Below are the code and all the weights of a small trained network. Each question names an input and a target symbol and asks about switching units off, where a switched-off unit gives its printed mean instead of its output.

import numpy as np


def w(rows, s, z=0):
    codes = np.array(rows[::2]) - 128.0
    scale = np.full(codes.shape[1], s)
    scale[-1] = z or s
    return codes * scale


def f(y):
    return y / 2 * (1 + np.tanh(0.7978845608 * (y + 0.044715 * y**3)))


def softmax(a):
    e = np.exp(a - a.max(-1, keepdims=True))
    return e / e.sum(-1, keepdims=True)


def log_softmax(a):
    a = a - a.max(-1, keepdims=True)
    return a - np.log(np.exp(a).sum(-1, keepdims=True))


def net(x, mask):
    ids = ['ΔΘΛΞΠΨαβεζημστφ'.index(c) for c in x.split()]
    T = len(ids)
    res = E[ids] + P[:T]
    u = 0
    for l in range(3):
        q, k, v = (res @ M[l].T for M in (Q, K, V))
        z = softmax(np.where(np.tri(T) > 0, q @ k.T / 2**0.5, -1e9)) @ v
        res = res + np.where(mask[u], z, O[l][:, -1]) @ O[l][:, :-1]
        u += 1
        y = f(res @ A[l][:, :-1].T + A[l][:, -1])
        res = res + np.where(mask[u : u + 4], y, B[l][:, -1]) @ B[l][:, :-1]
        u += 4
    return log_softmax(res[-1] @ U[:, :-1].T + U[:, -1])


Q, K, V, O, A, B = {}, {}, {}, {}, {}, {}
E = w([
[46,125,155],'Δ',
[120,100,129],'Θ',
[90,97,97],'Λ',
[124,104,133],'Ξ',
[252,83,55],'Π',
[115,101,133],'Ψ',
[120,104,130],'α',
[96,88,174],'β',
[118,98,137],'ε',
[117,81,88],'ζ',
[19,151,145],'η',
[116,97,140],'μ',
[124,101,134],'σ',
[165,86,76],'τ',
[150,103,146],'φ',
],0.013)
P = w([
[134,139,110],'0',
[127,137,102],'1',
[113,131,203],'2',
[114,114,100],'3',
[100,155,203],'4',
[105,102,96],'5',
[108,215,98],'6',
[252,215,145],'7',
[64,236,88],'8',
[110,98,90],'9',
[193,82,233],'10',
[98,109,87],'11',
],0.019)
Q[0] = w([
[119,52,209],'L0H1',
[142,253,83],'L0H1',
],0.0062)
K[0] = w([
[93,217,105],'L0H1',
[126,2,144],'L0H1',
],0.0074)
V[0] = w([
[81,221,118],'L0H1',
[186,168,254],'L0H1',
],0.0052)
O[0] = w([
[154,94,230,103],'L0H1',
[186,254,137,2],'L0H1',
],0.0073,0.00077)
A[0] = w([
[164,132,237,253],'L0N1',
[166,136,6,100],'L0N2',
[137,78,63,106],'L0N3',
[162,91,89,51],'L0N4',
],0.013,0.0059)
B[0] = w([
[166,153,19,255],'L0N1',
[123,189,241,212],'L0N2',
[49,6,174,176],'L0N3',
[53,199,254,142],'L0N4',
],0.0057,0.0077)
Q[1] = w([
[181,85,123],'L1H1',
[124,136,250],'L1H1',
],0.013)
K[1] = w([
[181,249,156],'L1H1',
[169,69,254],'L1H1',
],0.0085)
V[1] = w([
[39,198,74],'L1H1',
[1,178,70],'L1H1',
],0.0081)
O[1] = w([
[149,119,117,43],'L1H1',
[228,26,11,2],'L1H1',
],0.011,0.0011)
A[1] = w([
[208,112,69,252],'L1N1',
[214,230,169,3],'L1N2',
[254,181,45,22],'L1N3',
[112,66,136,180],'L1N4',
],0.0087,0.0047)
B[1] = w([
[44,168,51,253],'L1N1',
[107,40,97,214],'L1N2',
[44,100,167,191],'L1N3',
[2,181,140,189],'L1N4',
],0.0094,0.0048)
Q[2] = w([
[77,153,71],'L2H1',
[1,189,152],'L2H1',
],0.0088)
K[2] = w([
[96,1,119],'L2H1',
[90,83,241],'L2H1',
],0.0096)
V[2] = w([
[171,210,149],'L2H1',
[139,175,3],'L2H1',
],0.011)
O[2] = w([
[215,255,22,92],'L2H1',
[31,199,76,4],'L2H1',
],0.0063,0.012)
A[2] = w([
[55,225,233,17],'L2N1',
[8,215,216,253],'L2N2',
[254,131,209,14],'L2N3',
[241,92,110,148],'L2N4',
],0.0088,0.0061)
B[2] = w([
[116,54,8,144],'L2N1',
[195,146,138,254],'L2N2',
[117,106,68,186],'L2N3',
[156,54,126,165],'L2N4',
],0.011,0.01)
U = w([
[67,72,84,79],'Δ',
[116,105,117,57],'Θ',
[47,69,144,68],'Λ',
[118,137,128,157],'Ξ',
[167,39,147,146],'Π',
[113,111,113,70],'Ψ',
[120,113,112,60],'α',
[107,112,105,78],'β',
[115,117,117,100],'ε',
[41,79,229,120],'ζ',
[37,53,27,141],'η',
[120,114,114,86],'μ',
[122,129,121,124],'σ',
[102,103,254,122],'τ',
[209,196,118,255],'φ',
],0.0089,0.0065)

Each question gives the input, a string of symbols that net reads in full, and the target symbol t.
The units are the heads (2 rows each of Q, K, V and O) and the neurons (one row each of A and B). Each row of codes is followed by its name. A weight is (code - 128) times the scale printed after its matrix; where a second scale follows, it is the last column's (O, A, B and U).
mask holds one flag per unit, layer by layer, with each layer's heads first. A switched-off unit (its flag False) gives its mean, the last column of its rows in O or B, instead of its output. The means were averaged over made-up inputs and are rounded, as every weight is.
A unit's drop is (log p(t) with every unit on - log p(t) with that unit switched off) / (log p(t) with every unit on - log p(t) with every unit switched off).
The circuit of an input: a set's keep is (log p(t) with only the set's units on - log p(t) with every unit switched off) / (log p(t) with every unit on - log p(t) with every unit switched off). Starting from the 12 units with the biggest drops (on a tie, the unit counted first), units are removed one at a time, each time the one whose removal leaves the highest keep (on an exact tie, the one counted first), for as long as the keep stays at least 0.8.
units of the circuit, in order: the units of the circuit, biggest drop first
unit that matters most: the unit with the biggest drop
k most important neurons: the k neurons with the biggest drops, biggest first
input σ φ Π φ τ Π η σ, target η: 3 most important neurons	(L0N1, L1N2, L1N1)
input φ φ φ ζ ζ Π Ξ Ξ Ξ Π α β, target Π: units of the circuit, in order	(L2H1, L1H1)
input φ Ξ Θ Ξ Δ φ τ φ τ φ Π, target φ: units of the circuit, in order	(L2H1)
input Ξ η φ ζ, target ζ: units of the circuit, in order	(L0N1, L0N3, L2H1)
input Θ ε η Π φ Π ζ η η φ, target η: units of the circuit, in order	(L1H1, L1N1)
input σ Λ η Π φ Ξ, target Π: 4 most important neurons	(L0N1, L0N3, L1N4, L0N2)
input φ φ β φ η σ μ, target φ: units of the circuit, in order	(L2N2, L1N2)
input ζ Π φ φ Π Π Ξ φ ε Π Ξ σ, target Π: 3 most important neurons	(L0N2, L0N3, L0N1)
input σ τ μ ζ Ψ β, target ζ: units of the circuit, in order	(L0N1, L2H1)
input η Δ Ξ, target η: 3 most important neurons	(L0N1, L1N1, L0N2)
input σ φ φ Π Ψ η Λ α, target η: 3 most important neurons	(L1N2, L2N2, L1N1)
input Θ Ξ Δ Π φ Π φ σ Δ, target Π: 2 most important neurons	(L0N1, L0N3)
input φ Π η Ψ Δ, target Π: 2 most important neurons	(L0N2, L0N3)
input φ α φ η ε Δ Π φ μ Λ τ, target φ: 2 most important neurons	(L0N1, L2N2)
input Ξ μ Π τ Π φ Π η ζ φ σ, target η: unit that matters most	L0N1
input η Π η Λ φ φ Ξ φ φ φ Ξ, target φ: units of the circuit, in order	(L0N1, L1H1, L2H1, L1N1)
input Λ ζ φ φ Π φ φ φ φ Π φ σ, target Π: 3 most important neurons	(L0N3, L0N2, L0N4)
input μ Π Π α ε ζ μ φ φ Ξ, target ζ: units of the circuit, in order	(L0N1, L2H1)
input φ φ η Δ η, target φ: 2 most important neurons	(L1N2, L2N2)
input Π Π Π β η Ξ Δ φ ζ ε σ, target φ: 2 most important neurons	(L0N1, L1N4)
input β η Ξ η φ φ ζ φ η Π ζ, target φ: 3 most important neurons	(L0N1, L2N2, L0N3)
input η ε μ, target η: units of the circuit, in order	(L0N1, L1H1, L2H1)
input φ φ Ψ, target φ: unit that matters most	L2H1
